grid =
[[7482 5066 5944 2595 4383 5753]
 [3826 3042 3799 4100 4941 3955]
 [4044 4014 3963 4180 4831 4077]
 [6445 3344 7119 2925 2347 3881]
 [3883 3423 4296 4411 3642 3404]
 [5196 4233 5226 3253 3967 4383]
 [7682 5095 6668 1676 3108 4888]
 [5429 4743 6264 1086 3200 5507]
 [6389 4955 5927 2303 3874 3998]
 [4349 3410 3567 4427 5039 3716]
 [4827 4008 6295 2728 3403 3572]
 [4255 3575 4983 4212 2987 3334]
 [4404 2103 5107 4551 2935 3597]
 [6155 4130 6100 1830 3268 4568]
 [7884 5282 5902 2230 5278 5226]]
Indices start at 1.
(1, 1) => 7482
(13, 5) => 2935
(1, 3) => 5944
(7, 2) => 5095
(1, 5) => 4383
(12, 1) => 4255
(13, 4) => 4551
(12, 5) => 2987
(9, 1) => 6389
(14, 4) => 1830
(5, 4) => 4411
(6, 4) => 3253
(2, 6) => 3955
(15, 1) => 7884
(11, 1) => 4827
(7, 1) => 7682
(7, 4) => 1676
(12, 4) => 4212
(13, 1) => 4404
(2, 4) => 4100
(4, 3) => 7119
(2, 1) => 3826
(3, 6) => 4077
(14, 3) => 6100
(5, 2) => 3423
(13, 6) => 3597
(14, 1) => 6155
(12, 2) => 3575
(10, 3) => 3567
(9, 5) => 3874
(2, 5) => 4941
(8, 3) => 6264
(2, 2) => 3042
(5, 3) => 4296
(4, 4) => 2925
(1, 4) => 2595

X =
[[-37  -3  34 -29  -1 -17]
 [ -6  26  16  -6 -29 -11]
 [ -1   7   3   7  29  28]
 [-33  -2  34  11 -28   3]
 [ -6  -7  31 -34  11  23]
 [-35  -9  36  -7 -25  -2]
 [-19  24   3  16 -20 -20]]
Rows and columns are counted from 1.
(1, 1) = -37
(7, 3) = 3
(6, 5) = -25
(3, 6) = 28
(3, 5) = 29
(3, 4) = 7
(3, 1) = -1
(1, 3) = 34
(4, 1) = -33
(1, 2) = -3
(6, 6) = -2
(2, 5) = -29
(6, 3) = 36
(2, 3) = 16
(6, 2) = -9
(2, 1) = -6

M =
[[-0.20  0.24 -0.29  0.14 -0.03 -0.10]
 [-0.02 -0.01 -0.02 -0.01 -0.01 -0.02]
 [-0.04 -0.05 -0.04 -0.05 -0.05 -0.04]
 [-0.05 -0.05 -0.05 -0.06 -0.07 -0.05]
 [-0.06 -0.05 -0.06 -0.05 -0.05 -0.05]
 [-0.05 -0.05 -0.05 -0.05 -0.05 -0.05]
 [ 0.00  0.00 -0.01  0.00 -0.01  0.00]
 [-0.16  0.18 -0.23  0.10 -0.04 -0.08]
 [-0.04 -0.02 -0.03 -0.01 -0.01 -0.04]
 [-0.07  0.01 -0.09  0.00 -0.03 -0.05]
 [-0.04 -0.06 -0.05 -0.06 -0.07 -0.04]]
Indices start at 1.
row 1 col 1 = -0.20
row 2 col 2 = -0.01
row 4 col 5 = -0.07
row 7 col 1 = 0.00
row 1 col 3 = -0.29
row 2 col 4 = -0.01
row 10 col 2 = 0.01
row 5 col 6 = -0.05
row 3 col 4 = -0.05
row 1 col 6 = -0.10
row 11 col 6 = -0.04
row 8 col 1 = -0.16
row 5 col 4 = -0.05
row 6 col 1 = -0.05
row 6 col 5 = -0.05
row 8 col 5 = -0.04
row 3 col 1 = -0.04
row 8 col 6 = -0.08
row 11 col 4 = -0.06
row 11 col 1 = -0.04
row 4 col 3 = -0.05
row 7 col 3 = -0.01
row 1 col 4 = 0.14
row 2 col 3 = -0.02
row 2 col 5 = -0.01
row 4 col 4 = -0.06
row 10 col 3 = -0.09
row 11 col 2 = -0.06
row 9 col 1 = -0.04
row 1 col 5 = -0.03
row 2 col 6 = -0.02
row 9 col 2 = -0.02
